Below is a small trained network, with its code and all its weights. Each question gives an input and a class and asks what happens when units are switched off, that is, made to give their printed mean instead of their output.

import numpy as np


def w(rows, s, z=0):
    codes = np.array(rows[::2]) - 128.0
    scale = np.full(codes.shape[1], s)
    scale[-1] = z or s
    return codes * scale


def f(y):
    return y / 2 * (1 + np.tanh(0.7978845608 * (y + 0.044715 * y**3)))


def log_softmax(a):
    a = a - a.max(-1, keepdims=True)
    return a - np.log(np.exp(a).sum(-1, keepdims=True))


def net(x, mask):
    res = np.array(x, float).reshape(1, 8) / 4 @ E
    y = f(res @ A[0][:, :-1].T + A[0][:, -1])
    res = res + np.where(mask, y, B[0][:, -1]) @ B[0][:, :-1]
    return log_softmax(res[-1] @ U[:, :-1].T + U[:, -1])


A, B = {}, {}
E = w([
[224,71,118,69,115,131,107,145],'x0',
[85,22,131,160,191,79,99,182],'x1',
[126,130,124,126,130,128,125,128],'x2',
[57,66,138,2,139,158,212,139],'x3',
[185,154,90,175,205,112,248,139],'x4',
[127,129,132,124,132,123,127,122],'x5',
[144,163,199,103,235,200,95,168],'x6',
[129,123,122,131,133,136,126,124],'x7',
],0.0087)
A[0] = w([
[170,157,199,134,131,233,124,162,86],'n0',
[151,239,137,108,90,161,166,96,201],'n1',
[82,129,120,79,148,129,176,159,85],'n2',
[209,190,81,107,203,114,254,135,83],'n3',
[175,165,47,174,111,139,64,104,136],'n4',
[115,110,150,90,96,129,49,101,4],'n5',
[107,139,70,107,123,29,105,94,90],'n6',
[192,144,129,212,158,55,64,194,128],'n7',
[115,106,116,113,95,163,53,129,92],'n8',
[30,167,123,169,144,139,128,60,193],'n9',
[69,163,139,202,114,147,184,166,149],'n10',
[162,143,197,122,157,170,123,167,82],'n11',
[125,62,98,49,124,149,176,128,142],'n12',
[100,178,171,110,53,166,83,143,110],'n13',
[149,119,111,171,172,115,190,150,42],'n14',
[129,126,10,103,22,50,187,68,112],'n15',
[82,64,139,172,203,34,101,187,145],'n16',
[65,113,135,112,94,165,71,131,74],'n17',
[247,76,124,101,96,136,116,148,219],'n18',
[73,142,155,118,114,129,59,106,149],'n19',
[180,158,140,164,131,116,78,137,73],'n20',
[116,187,179,91,213,123,114,117,83],'n21',
[99,139,131,67,142,146,172,144,60],'n22',
[133,137,164,120,203,140,80,131,108],'n23',
[97,143,172,100,82,133,116,179,56],'n24',
],0.0099,0.0043)
B[0] = w([
[107,65,132,174,93,165,135,176,190],'n0',
[99,116,75,75,123,212,29,96,223],'n1',
[120,170,149,113,101,116,141,65,180],'n2',
[171,134,76,139,136,98,142,108,227],'n3',
[117,131,183,122,74,100,147,101,203],'n4',
[123,124,54,154,141,85,161,129,176],'n5',
[104,94,151,168,115,133,133,183,167],'n6',
[87,175,159,125,95,109,145,86,235],'n7',
[149,157,89,155,135,73,137,123,181],'n8',
[101,207,180,119,182,116,105,206,208],'n9',
[154,162,127,89,171,99,111,162,188],'n10',
[99,89,114,183,118,146,180,162,175],'n11',
[102,179,197,122,79,99,142,82,214],'n12',
[167,115,111,121,154,124,125,110,193],'n13',
[166,144,75,129,144,123,171,115,170],'n14',
[115,75,139,189,111,173,137,187,249],'n15',
[98,101,65,94,116,190,11,83,255],'n16',
[182,145,80,147,143,110,169,108,183],'n17',
[128,196,175,59,212,134,94,216,215],'n18',
[184,138,96,132,155,71,141,133,192],'n19',
[72,142,151,126,109,95,159,59,172],'n20',
[108,90,130,190,89,126,150,181,184],'n21',
[72,136,147,138,83,102,145,86,173],'n22',
[112,100,133,147,74,147,178,157,185],'n23',
[143,135,114,137,127,98,130,103,150],'n24',
],0.011,0.0099)
U = w([
[68,185,214,124,58,80,180,6,96],'0',
[105,43,128,226,98,157,167,214,93],'1',
[118,105,40,61,122,211,24,51,91],'2',
[240,157,2,146,177,39,201,94,96],'3',
[127,220,203,64,232,92,121,238,122],'4',
[140,134,157,123,152,122,130,103,250],'5',
],0.0079,0.019)

Each question gives the input, the list of numbers given to net, and the class t.
The units are the neurons (one row each of A and B). Each row of codes is followed by its name. A weight is (code - 128) times the scale printed after its matrix; where a second scale follows, it is the last column's (A, B and U).
mask holds one flag per neuron, in row order. A switched-off neuron (its flag False) gives its mean, the last column of its row in B, instead of its output. The means were averaged over made-up inputs and are rounded, as every weight is.
A unit's drop is (log p(t) with every unit on - log p(t) with that unit switched off) / (log p(t) with every unit on - log p(t) with every unit switched off).
The circuit of an input: a set's keep is (log p(t) with only the set's units on - log p(t) with every unit switched off) / (log p(t) with every unit on - log p(t) with every unit switched off). Starting from the 12 units with the biggest drops (on a tie, the unit counted first), units are removed one at a time, each time the one whose removal leaves the highest keep (on an exact tie, the one counted first), for as long as the keep stays at least 0.8.
circuit, biggest first: the units of the circuit, biggest drop first
top k neurons: the k neurons with the biggest drops, biggest first
drop of u: that unit's drop, to one decimal
input [6,5,6,2,0,-7,4,6], class 4: top 2 neurons : [n18, n1]
input [-7,5,1,2,6,6,0,-4], class 4: top 2 neurons : [n9, n10]
input [5,-5,-2,-6,6,-1,0,2], class 0: circuit, biggest first : [n4]
input [-8,-7,2,3,6,-5,0,-3], class 4: top 2 neurons : [n9, n16]
input [-5,-6,-1,-7,4,2,-1,5], class 0: top 4 neurons : [n4, n16, n20, n7]
input [1,5,1,8,8,-4,8,6], class 0: top 2 neurons : [n12, n2]
input [-7,2,-2,-5,8,0,6,2], class 3: top 2 neurons : [n3, n14]
input [5,-4,2,0,0,-7,-2,1], class 4: top 2 neurons : [n18, n16]
input [-5,5,-6,-4,-4,2,4,4], class 2: top 4 neurons : [n16, n18, n12, n15]
input [1,4,6,-3,6,-7,5,-2], class 3: top 3 neurons : [n3, n14, n15]
input [6,3,2,-7,-8,5,6,-8], class 3: circuit, biggest first : [n5, n8]
input [6,-1,-1,0,3,4,7,-4], class 1: top 2 neurons : [n0, n11]
input [-8,5,-4,-4,-8,-6,0,7], class 3: circuit, biggest first : [n17, n19]
input [8,-4,0,-7,6,7,-1,7], class 4: circuit, biggest first : [n18]
input [4,0,-3,-3,4,-3,6,4], class 1: circuit, biggest first : [n0, n11]
input [-6,-1,3,6,3,-7,5,-2], class 0: drop of n22 : 1.1
input [7,0,-2,-3,2,-6,0,-6], class 4: drop of n18 : 0.9
input [1,-6,5,8,-6,-1,1,-5], class 0: drop of n22 : 0.2
